Here is a tiny trained network, its code and every weight. The questions are about switching its units off for an input and a class, where a switched-off unit gives its printed mean instead of its output.

import numpy as np


def w(rows, s, z=0):
    codes = np.array(rows[::2]) - 128.0
    scale = np.full(codes.shape[1], s)
    scale[-1] = z or s
    return codes * scale


def norm(h):
    return h / np.sqrt((h * h).mean(-1, keepdims=True) + 1e-5)


def f(y):
    return np.maximum(y, 0)


def log_softmax(a):
    a = a - a.max(-1, keepdims=True)
    return a - np.log(np.exp(a).sum(-1, keepdims=True))


def net(x, mask):
    res = np.array(x, float).reshape(1, 6) / 4 @ E
    u = 0
    for l in range(2):
        y = f(norm(res) @ A[l][:, :-1].T + A[l][:, -1])
        res = res + np.where(mask[u : u + 3], y, B[l][:, -1]) @ B[l][:, :-1]
        u += 3
    return log_softmax(norm(res)[-1] @ U[:, :-1].T + U[:, -1])


A, B = {}, {}
E = w([
[137,120,117,127,122,114,131,133,137],'x0',
[121,126,139,130,124,129,125,133,129],'x1',
[133,167,185,19,87,65,147,59,129],'x2',
[135,112,134,122,106,147,128,132,127],'x3',
[142,165,126,115,134,164,202,70,254],'x4',
[137,118,113,119,126,106,155,146,130],'x5',
],0.0064)
A[0] = w([
[151,116,149,140,120,91,134,156,36,6],'0.n1',
[79,50,61,188,192,219,135,232,127,69],'0.n2',
[128,167,175,153,122,184,254,95,223,102],'0.n3',
],0.004,0.0023)
B[0] = w([
[117,106,126,176,94,78,110,89,102,172],'0.n1',
[214,117,196,137,203,162,76,176,125,254],'0.n2',
[20,143,82,205,1,83,205,80,121,239],'0.n3',
],0.0076,0.0047)
A[1] = w([
[127,146,178,10,84,79,123,97,102,4],'1.n1',
[95,92,120,118,114,78,63,141,36,142],'1.n2',
[144,138,135,97,88,130,105,170,62,101],'1.n3',
],0.011,0.0022)
B[1] = w([
[216,80,159,216,244,215,14,254,53,231],'1.n1',
[46,214,98,71,69,127,242,51,183,255],'1.n2',
[127,68,89,100,61,52,160,58,245,197],'1.n3',
],0.0073,0.01)
U = w([
[74,158,100,95,2,103,204,42,147,252],'0',
[180,73,164,122,228,185,80,230,74,4],'1',
],0.0083,0.00023)

Each question gives the input, the list of numbers given to net, and the class t.
The units are the neurons (one row each of A and B). Each row of codes is followed by its name. A weight is (code - 128) times the scale printed after its matrix; where a second scale follows, it is the last column's (A, B and U).
mask holds one flag per neuron, layer by layer. A switched-off neuron (its flag False) gives its mean, the last column of its row in B, instead of its output. The means were averaged over made-up inputs and are rounded, as every weight is.
A unit's drop is (log p(t) with every unit on - log p(t) with that unit switched off) / (log p(t) with every unit on - log p(t) with every unit switched off).
The circuit of an input: a set's keep is (log p(t) with only the set's units on - log p(t) with every unit switched off) / (log p(t) with every unit on - log p(t) with every unit switched off). Starting from all 6 units, units are removed one at a time, each time the one whose removal leaves the highest keep (on an exact tie, the one counted first), for as long as the keep stays at least 0.8.
units of the circuit, in order: the units of the circuit, biggest drop first
top k neurons: the k neurons with the biggest drops, biggest first
drop when u is switched off: that unit's drop, to one decimal
input [5,-2,-7,8,-7,-8], class 0: top 3 neurons => (1.n1, 1.n2, 1.n3)
input [-5,5,3,-7,-8,-3], class 0: units of the circuit, in order => (1.n2)
input [5,2,-4,-6,-4,-6], class 0: top 2 neurons => (1.n1, 1.n2)
input [-3,5,3,5,-2,-3], class 1: top 2 neurons => (1.n1, 0.n3)
input [-5,-6,-5,6,-5,5], class 0: top 2 neurons => (1.n1, 1.n2)
input [5,-2,8,-7,7,-4], class 1: top 2 neurons => (1.n1, 1.n2)
input [-2,0,-6,3,-6,8], class 0: top 3 neurons => (1.n1, 1.n2, 1.n3)
input [4,5,6,6,3,-4], class 1: drop when 1.n1 is switched off => 0.6
input [-1,3,5,6,2,2], class 1: drop when 0.n3 is switched off => 0.0
input [8,6,7,0,-6,7], class 1: drop when 1.n1 is switched off => 2.0
